Below are the code and all the weights of a small trained network. Each question names an input and a target symbol and asks about switching units off, where a switched-off unit gives its printed mean instead of its output.

import numpy as np


def w(rows, s, z=0):
    codes = np.array(rows[::2]) - 128.0
    scale = np.full(codes.shape[1], s)
    scale[-1] = z or s
    return codes * scale


def f(y):
    return y / 2 * (1 + np.tanh(0.7978845608 * (y + 0.044715 * y**3)))


def softmax(a):
    e = np.exp(a - a.max(-1, keepdims=True))
    return e / e.sum(-1, keepdims=True)


def log_softmax(a):
    a = a - a.max(-1, keepdims=True)
    return a - np.log(np.exp(a).sum(-1, keepdims=True))


def net(x, mask):
    ids = ['ΓΛΞΩαβεζηθμπτφψ'.index(c) for c in x.split()]
    T = len(ids)
    res = E[ids] + P[:T]
    r = res
    for j in range(2):
        rows = slice(4 * j, 4 * j + 4)
        q, k, v = (r @ M[0][rows].T for M in (Q, K, V))
        z = softmax(np.where(np.tri(T) > 0, q @ k.T / 4**0.5, -1e9)) @ v
        o = O[0][rows]
        res = res + np.where(mask[j], z, o[:, -1]) @ o[:, :-1]
    y = f(res @ A[0][:, :-1].T + A[0][:, -1])
    res = res + np.where(mask[2:14], y, B[0][:, -1]) @ B[0][:, :-1]
    return log_softmax(res[-1] @ U[:, :-1].T + U[:, -1])


Q, K, V, O, A, B = {}, {}, {}, {}, {}, {}
E = w([
[127,157,81,186,64,157,135,2,151],'Γ',
[91,247,69,107,172,136,132,80,22],'Λ',
[136,217,237,98,100,137,237,74,137],'Ξ',
[107,108,178,129,77,164,149,59,69],'Ω',
[114,116,157,151,105,206,201,188,92],'α',
[162,82,120,186,112,175,94,161,9],'β',
[190,84,89,149,122,74,218,40,39],'ε',
[192,205,235,152,101,82,119,170,214],'ζ',
[87,30,138,194,203,191,93,109,188],'η',
[224,67,76,216,117,98,69,124,141],'θ',
[171,126,182,126,179,88,144,195,99],'μ',
[167,172,127,121,175,57,147,61,189],'π',
[124,226,144,165,87,178,13,93,113],'τ',
[172,138,101,163,104,146,244,132,186],'φ',
[155,166,175,139,133,70,36,49,51],'ψ',
],0.017)
P = w([
[255,116,75,26,154,231,122,88,133],'0',
[43,146,146,190,175,130,198,87,143],'1',
[47,152,154,195,177,117,198,86,149],'2',
[65,149,157,204,184,138,183,73,147],'3',
[79,138,142,194,185,135,179,76,132],'4',
[69,135,137,202,187,142,175,63,133],'5',
[90,138,141,206,195,137,178,74,138],'6',
[86,137,141,198,198,145,173,61,133],'7',
[93,132,137,192,203,159,168,57,129],'8',
],0.0068)
Q[0] = w([
[182,142,136,153,119,112,153,84,73],'h1',
[139,169,139,202,151,116,158,94,110],'h1',
[185,157,185,192,172,159,143,81,75],'h1',
[94,121,95,36,71,133,95,161,113],'h1',
[118,77,66,111,95,108,141,166,131],'h2',
[190,113,138,117,177,129,191,71,113],'h2',
[158,155,190,213,216,123,141,90,122],'h2',
[133,114,116,214,249,175,119,70,117],'h2',
],0.011)
K[0] = w([
[133,113,100,81,201,164,114,161,178],'h1',
[223,90,121,31,113,162,121,115,166],'h1',
[196,105,82,1,123,195,81,108,151],'h1',
[35,98,156,188,100,107,133,108,123],'h1',
[102,104,112,177,152,97,171,100,156],'h2',
[179,93,107,59,100,125,187,94,124],'h2',
[229,133,128,65,83,137,127,157,141],'h2',
[205,87,128,61,136,200,92,136,126],'h2',
],0.0099)
V[0] = w([
[92,95,194,124,245,208,44,203,80],'h1',
[107,69,141,169,67,129,113,109,164],'h1',
[94,189,193,186,44,90,183,162,90],'h1',
[84,234,5,174,90,40,105,203,98],'h1',
[138,14,126,95,124,117,184,107,25],'h2',
[127,166,91,203,130,150,231,189,147],'h2',
[3,151,84,169,109,159,139,87,88],'h2',
[88,189,142,142,189,51,212,75,167],'h2',
],0.0067)
O[0] = w([
[105,114,177,155,193,184,104,178,122,131],'h1',
[79,87,86,67,98,158,84,101,181,37],'h1',
[167,150,192,122,119,232,144,124,103,2],'h1',
[86,206,141,196,75,42,123,171,145,47],'h1',
[99,82,140,146,112,52,184,134,37,134],'h2',
[165,70,74,149,170,238,248,209,162,121],'h2',
[80,112,141,254,115,222,142,54,112,104],'h2',
[185,80,118,107,244,159,131,59,122,134],'h2',
],0.0079,0.0075)
A[0] = w([
[110,191,30,73,119,149,112,147,68,163],'n1',
[143,144,93,90,192,121,95,99,4,151],'n2',
[116,210,185,78,40,101,192,125,130,39],'n3',
[122,200,187,142,136,185,45,156,138,222],'n4',
[41,146,73,7,141,126,125,106,110,108],'n5',
[169,183,166,126,25,70,156,163,109,126],'n6',
[166,72,155,111,152,157,97,134,113,99],'n7',
[60,59,101,166,72,132,157,76,43,204],'n8',
[55,110,81,137,186,73,181,156,148,92],'n9',
[131,100,116,59,107,80,109,87,107,118],'n10',
[63,103,119,174,128,70,82,176,81,83],'n11',
[184,81,127,108,179,30,255,110,101,2],'n12',
],0.0071,0.0048)
B[0] = w([
[167,152,175,208,143,151,168,175,156,194],'n1',
[101,86,183,192,77,137,86,135,184,248],'n2',
[255,5,74,165,129,185,55,101,72,147],'n3',
[68,94,119,100,157,189,92,188,219,152],'n4',
[167,124,161,218,136,138,140,115,157,185],'n5',
[173,151,162,119,144,220,110,91,133,158],'n6',
[127,121,152,101,47,92,112,114,126,154],'n7',
[100,160,198,147,75,112,225,140,188,204],'n8',
[123,77,36,172,165,132,99,144,118,184],'n9',
[42,117,110,123,155,52,200,101,85,157],'n10',
[171,62,175,148,67,161,54,140,149,172],'n11',
[26,205,63,113,106,199,1,149,63,199],'n12',
],0.0068,0.012)
U = w([
[143,153,78,111,57,121,177,39,227,94],'Γ',
[163,183,130,217,164,143,134,125,142,94],'Λ',
[191,125,137,98,150,193,117,47,78,160],'Ξ',
[113,120,181,62,100,90,194,94,151,197],'Ω',
[143,105,120,84,138,130,238,195,112,226],'α',
[154,85,152,119,28,162,115,187,127,84],'β',
[66,131,75,124,61,149,104,105,106,3],'ε',
[181,165,144,68,139,117,153,144,211,246],'ζ',
[86,31,122,117,185,133,141,113,193,140],'η',
[222,95,40,147,39,73,91,124,157,216],'θ',
[124,132,159,87,209,102,92,224,46,162],'μ',
[123,183,73,109,211,63,97,49,149,55],'π',
[104,167,96,107,56,174,70,119,212,20],'τ',
[141,148,1,119,104,180,172,163,168,138],'φ',
[129,135,202,98,115,77,61,57,143,11],'ψ',
],0.0061,0.0043)

Each question gives the input, a string of symbols that net reads in full, and the target symbol t.
The units are the heads (4 rows each of Q, K, V and O) and the neurons (one row each of A and B). Each row of codes is followed by its name. A weight is (code - 128) times the scale printed after its matrix; where a second scale follows, it is the last column's (O, A, B and U).
mask holds one flag per unit, heads first, then neurons. A switched-off unit (its flag False) gives its mean, the last column of its rows in O or B, instead of its output. The means were averaged over made-up inputs and are rounded, as every weight is.
A unit's drop is (log p(t) with every unit on - log p(t) with that unit switched off) / (log p(t) with every unit on - log p(t) with every unit switched off).
The circuit of an input: a set's keep is (log p(t) with only the set's units on - log p(t) with every unit switched off) / (log p(t) with every unit on - log p(t) with every unit switched off). Starting from the 12 units with the biggest drops (on a tie, the unit counted first), units are removed one at a time, each time the one whose removal leaves the highest keep (on an exact tie, the one counted first), for as long as the keep stays at least 0.8.
units of the circuit, in order: the units of the circuit, biggest drop first
unit that matters most: the unit with the biggest drop
k most important neurons: the k neurons with the biggest drops, biggest first
which heads matter: for each layer, one digit per head in row order, 1 if its drop is at least 0.15 and else 0, layers parted by /
drop when u is switched off: that unit's drop, to one decimal
input Ω Λ Ξ, target Ξ: which heads matter : 00
input θ μ μ Λ Λ Λ, target θ: units of the circuit, in order : h2; h1; n3
input ε Λ Λ φ θ β φ, target ε: units of the circuit, in order : n12; h2
input θ Λ Λ, target θ: units of the circuit, in order : h2; n3; h1
input η μ μ, target η: which heads matter : 10
input θ ε η μ, target θ: 2 most important neurons : n3; n11
input μ η Λ ζ, target μ: units of the circuit, in order : h2; h1; n8
input Ξ Λ η Λ μ ε, target Ξ: unit that matters most : h1
input β μ η Λ η μ Λ μ Ξ, target Ξ: 3 most important neurons : n3; n6; n2
input θ β π, target θ: units of the circuit, in order : h2; n3
input φ Λ Λ, target φ: units of the circuit, in order : h2; h1
input μ η Ξ Λ π Ξ θ π, target μ: units of the circuit, in order : h2; h1; n12
input π Λ Γ η Λ Ξ, target π: units of the circuit, in order : h2; h1; n12; n8
input η θ π, target η: units of the circuit, in order : h1
input θ Ξ Λ π, target π: units of the circuit, in order : n2; n8; h1
input ε ψ ε Λ, target ε: 4 most important neurons : n12; n10; n2; n9
input α φ η Ξ Λ Ω, target α: which heads matter : 01
input Λ θ φ Ξ μ β Λ φ, target φ: 2 most important neurons : n12; n2
input Ω Γ Λ τ Ω Λ θ Λ ψ, target Ω: 3 most important neurons : n8; n10; n12
input η Λ Λ θ θ π Λ θ, target η: units of the circuit, in order : h1
input ζ Λ ε Λ, target ζ: drop when n7 is switched off : 0.0
input η ψ Λ φ Γ, target η: drop when h1 is switched off : 1.7
input β η α Λ η Λ η η Λ, target β: drop when h2 is switched off : 0.9
input Ξ Ξ π ψ Λ η, target Ξ: drop when h2 is switched off : 0.2
input μ Λ φ Λ Λ, target μ: 2 most important neurons : n8; n12
